Below are the code and all the weights of a small trained network. Each question names an input and a class and asks about switching units off, where a switched-off unit gives its printed mean instead of its output.

import numpy as np


def w(rows, s, z=0):
    codes = np.array(rows[::2]) - 128.0
    scale = np.full(codes.shape[1], s)
    scale[-1] = z or s
    return codes * scale


def norm(h):
    return h / np.sqrt((h * h).mean(-1, keepdims=True) + 1e-5)


def f(y):
    return np.maximum(y, 0)


def log_softmax(a):
    a = a - a.max(-1, keepdims=True)
    return a - np.log(np.exp(a).sum(-1, keepdims=True))


def net(x, mask):
    res = np.array(x, float).reshape(1, 6) / 4 @ E
    u = 0
    for l in range(2):
        y = f(norm(res) @ A[l][:, :-1].T + A[l][:, -1])
        res = res + np.where(mask[u : u + 13], y, B[l][:, -1]) @ B[l][:, :-1]
        u += 13
    return log_softmax(norm(res)[-1] @ U[:, :-1].T + U[:, -1])


A, B = {}, {}
E = w([
[242,147,235,186,223,160,98],'x0',
[210,158,141,165,111,104,184],'x1',
[102,183,53,49,132,156,109],'x2',
[148,111,254,123,31,72,55],'x3',
[121,215,1,252,97,62,137],'x4',
[209,212,237,164,160,227,174],'x5',
],0.00088)
A[0] = w([
[131,94,149,158,85,102,71,5],'0.n0',
[108,84,125,33,177,173,107,86],'0.n1',
[103,116,171,157,89,76,64,23],'0.n2',
[161,189,35,168,171,108,119,33],'0.n3',
[12,58,74,123,141,121,198,64],'0.n4',
[111,100,77,93,174,157,138,109],'0.n5',
[110,115,159,154,91,73,62,29],'0.n6',
[130,140,79,126,157,185,162,210],'0.n7',
[149,62,178,82,120,118,201,153],'0.n8',
[142,205,137,104,61,160,156,40],'0.n9',
[208,124,160,131,112,132,107,183],'0.n10',
[126,161,151,131,62,188,133,61],'0.n11',
[133,149,1,161,173,96,118,77],'0.n12',
],0.0036,0.0027)
B[0] = w([
[114,103,200,152,66,41,116,143],'0.n0',
[157,177,106,107,152,141,87,209],'0.n1',
[176,120,150,112,75,42,130,161],'0.n2',
[163,108,65,60,201,59,254,192],'0.n3',
[132,86,89,152,78,175,79,216],'0.n4',
[117,128,125,152,95,78,128,189],'0.n5',
[147,144,159,140,67,37,120,160],'0.n6',
[137,105,170,123,93,101,111,251],'0.n7',
[188,159,99,147,153,94,115,218],'0.n8',
[217,163,142,80,68,92,181,148],'0.n9',
[71,112,146,131,100,144,136,238],'0.n10',
[173,148,118,115,103,127,168,143],'0.n11',
[132,136,86,76,160,164,177,228],'0.n12',
],0.0048,0.0023)
A[1] = w([
[101,179,47,148,215,101,185,68],'1.n0',
[64,96,179,124,88,7,104,28],'1.n1',
[173,111,110,94,85,102,67,80],'1.n2',
[123,141,202,229,165,169,179,2],'1.n3',
[129,93,188,232,159,191,173,42],'1.n4',
[137,138,187,218,171,147,167,34],'1.n5',
[157,109,231,209,158,146,133,53],'1.n6',
[102,152,173,62,208,201,59,67],'1.n7',
[36,92,61,144,108,236,87,11],'1.n8',
[2,112,62,195,86,165,73,46],'1.n9',
[75,205,76,99,129,66,109,171],'1.n10',
[7,53,87,165,63,219,86,26],'1.n11',
[110,155,34,153,227,100,230,5],'1.n12',
],0.004,0.0028)
B[1] = w([
[65,31,112,73,180,171,251,216],'1.n0',
[52,50,194,219,61,65,55,214],'1.n1',
[109,133,103,176,186,100,153,223],'1.n2',
[49,185,181,254,208,200,207,170],'1.n3',
[68,229,186,247,130,129,196,172],'1.n4',
[42,213,175,212,184,183,161,170],'1.n5',
[67,137,48,156,135,140,151,214],'1.n6',
[191,209,169,69,158,208,54,193],'1.n7',
[69,72,156,130,21,81,50,171],'1.n8',
[118,124,93,38,66,227,95,180],'1.n9',
[136,83,196,150,154,135,138,250],'1.n10',
[98,105,54,64,44,247,13,184],'1.n11',
[65,67,26,34,210,191,255,237],'1.n12',
],0.0044,0.0022)
U = w([
[49,38,206,212,41,31,62,181],'0',
[198,203,194,40,207,224,38,168],'1',
[236,223,223,51,52,77,209,35],'2',
[30,200,205,232,199,214,207,196],'3',
[41,23,62,47,48,207,46,203],'4',
[213,72,60,133,229,45,68,3],'5',
[48,39,44,38,200,198,254,236],'6',
],0.006,0.0041)

Each question gives the input, the list of numbers given to net, and the class t.
The units are the neurons (one row each of A and B). Each row of codes is followed by its name. A weight is (code - 128) times the scale printed after its matrix; where a second scale follows, it is the last column's (A, B and U).
mask holds one flag per neuron, layer by layer. A switched-off neuron (its flag False) gives its mean, the last column of its row in B, instead of its output. The means were averaged over made-up inputs and are rounded, as every weight is.
A unit's drop is (log p(t) with every unit on - log p(t) with that unit switched off) / (log p(t) with every unit on - log p(t) with every unit switched off).
The circuit of an input: a set's keep is (log p(t) with only the set's units on - log p(t) with every unit switched off) / (log p(t) with every unit on - log p(t) with every unit switched off). Starting from the 12 units with the biggest drops (on a tie, the unit counted first), units are removed one at a time, each time the one whose removal leaves the highest keep (on an exact tie, the one counted first), for as long as the keep stays at least 0.8.
circuit, biggest first: the units of the circuit, biggest drop first
unit that matters most: the unit with the biggest drop
top k neurons: the k neurons with the biggest drops, biggest first
k most important neurons of layer l: the k neurons of layer l with the biggest drops, biggest first
drop when u is switched off: that unit's drop, to one decimal
input [-7,6,-7,1,-6,1], class 5: top 2 neurons => (0.n8 0.n7)
input [-4,3,2,7,5,4], class 2: unit that matters most => 0.n9
input [-3,-6,6,-4,2,-1], class 4: circuit, biggest first => (0.n4 1.n8)
input [3,-6,-6,-8,-5,-1], class 1: circuit, biggest first => (0.n1 1.n7)
input [-5,3,-4,2,-6,4], class 2: circuit, biggest first => (1.n12 0.n8)
input [2,7,2,-5,-7,-1], class 1: 2 most important neurons of layer 0 => (0.n1 0.n3)
input [-6,-6,-8,1,4,3], class 4: circuit, biggest first => (0.n4 1.n11)
input [7,5,-6,-1,-4,-8], class 0: top 2 neurons => (0.n12 1.n12)
input [-5,-5,5,7,-7,-1], class 1: top 3 neurons => (0.n1 1.n7 0.n7)
input [7,5,-8,1,7,-6], class 6: circuit, biggest first => (0.n7 0.n3 1.n12)
input [0,3,-5,-3,-1,-2], class 5: top 4 neurons => (0.n8 0.n3 1.n12 1.n1)
input [-1,-5,-6,-1,5,-5], class 4: 2 most important neurons of layer 0 => (0.n4 0.n8)
input [-6,-4,-7,-7,-7,-2], class 4: drop when 0.n4 is switched off => 1.4
input [-5,6,2,8,-7,-1], class 0: unit that matters most => 1.n1
input [-7,-4,8,-4,-8,-2], class 4: drop when 0.n4 is switched off => 0.1
input [1,-8,8,5,1,1], class 1: drop when 0.n8 is switched off => 0.0
